Below is a small trained network, with its code and all its weights. Each question gives an input and a class and asks what happens when units are switched off, that is, made to give their printed mean instead of their output.

import numpy as np


def w(rows, s, z=0):
    codes = np.array(rows[::2]) - 128.0
    scale = np.full(codes.shape[1], s)
    scale[-1] = z or s
    return codes * scale


def f(y):
    return np.maximum(y, 0)


def log_softmax(a):
    a = a - a.max(-1, keepdims=True)
    return a - np.log(np.exp(a).sum(-1, keepdims=True))


def net(x, mask):
    res = np.array(x, float).reshape(1, 6) / 4 @ E
    y = f(res @ A[0][:, :-1].T + A[0][:, -1])
    res = res + np.where(mask, y, B[0][:, -1]) @ B[0][:, :-1]
    return log_softmax(res[-1] @ U[:, :-1].T + U[:, -1])


A, B = {}, {}
E = w([
[206,137,33,150],'x0',
[177,152,100,138],'x1',
[139,76,116,4],'x2',
[176,79,135,158],'x3',
[80,113,61,123],'x4',
[144,190,145,107],'x5',
],0.013)
A[0] = w([
[91,71,144,168,172],'N1',
[51,93,190,141,186],'N2',
[214,149,99,127,254],'N3',
[202,153,35,133,226],'N4',
[195,172,162,127,155],'N5',
[162,208,165,102,200],'N6',
[37,108,147,99,152],'N7',
[105,107,156,235,180],'N8',
[172,117,174,69,178],'N9',
[109,219,158,137,154],'N10',
[67,81,94,103,160],'N11',
[118,106,134,214,192],'N12',
[87,132,187,91,157],'N13',
[178,71,202,148,159],'N14',
[150,71,103,45,131],'N15',
[40,86,131,128,207],'N16',
[148,24,94,102,151],'N17',
[159,37,60,125,183],'N18',
[9,171,35,125,155],'N19',
],0.012,0.0067)
B[0] = w([
[229,122,204,108,184],'N1',
[118,158,193,72,228],'N2',
[111,88,57,224,232],'N3',
[138,105,40,145,250],'N4',
[66,171,88,176,185],'N5',
[3,113,89,192,200],'N6',
[102,182,126,66,214],'N7',
[206,164,200,194,219],'N8',
[47,47,174,148,202],'N9',
[93,154,137,185,189],'N10',
[224,168,101,2,190],'N11',
[247,151,169,207,205],'N12',
[83,108,184,79,207],'N13',
[107,79,175,168,194],'N14',
[93,44,82,72,214],'N15',
[193,174,179,12,216],'N16',
[202,23,144,103,203],'N17',
[184,84,112,152,215],'N18',
[154,181,103,84,208],'N19',
],0.0077,0.014)
U = w([
[124,218,104,47,172],'0',
[144,184,218,158,126],'1',
[136,118,131,131,135],'2',
[1,117,178,132,168],'3',
[128,33,68,120,119],'4',
[184,127,122,182,139],'5',
[123,88,149,59,2],'6',
[112,241,27,212,145],'7',
],0.0096,0.0049)

Each question gives the input, the list of numbers given to net, and the class t.
The units are the neurons (one row each of A and B). Each row of codes is followed by its name. A weight is (code - 128) times the scale printed after its matrix; where a second scale follows, it is the last column's (A, B and U).
mask holds one flag per neuron, in row order. A switched-off neuron (its flag False) gives its mean, the last column of its row in B, instead of its output. The means were averaged over made-up inputs and are rounded, as every weight is.
A unit's drop is (log p(t) with every unit on - log p(t) with that unit switched off) / (log p(t) with every unit on - log p(t) with every unit switched off).
The circuit of an input: a set's keep is (log p(t) with only the set's units on - log p(t) with every unit switched off) / (log p(t) with every unit on - log p(t) with every unit switched off). Starting from the 12 units with the biggest drops (on a tie, the unit counted first), units are removed one at a time, each time the one whose removal leaves the highest keep (on an exact tie, the one counted first), for as long as the keep stays at least 0.8.
units of the circuit, in order: the units of the circuit, biggest drop first
k most important neurons: the k neurons with the biggest drops, biggest first
drop when u is switched off: that unit's drop, to one decimal
input [-7,8,-4,-3,8,-8], class 1: units of the circuit, in order : (N8)
input [2,2,-4,-3,-2,-5], class 7: units of the circuit, in order : (N17; N16)
input [8,-8,-2,6,3,-1], class 5: units of the circuit, in order : (N12; N15)
input [-1,-2,-1,5,-4,0], class 1: units of the circuit, in order : (N4; N15)
input [-5,8,-1,3,4,-4], class 1: units of the circuit, in order : (N4; N15)
input [-8,-7,-3,-1,4,-3], class 0: units of the circuit, in order : (N7; N16)
input [-1,-3,5,-2,6,-8], class 6: 3 most important neurons : (N17; N15; N18)
input [1,-4,4,-4,1,-5], class 6: 2 most important neurons : (N17; N15)
input [-5,-5,-8,-1,8,-1], class 1: 2 most important neurons : (N8; N12)
input [2,-8,-1,-5,-3,-4], class 0: drop when N14 is switched off : 0.1
input [-7,-1,1,3,-8,-7], class 1: drop when N1 is switched off : 0.1
input [-1,-5,-4,-4,-7,3], class 3: drop when N16 is switched off : 0.2
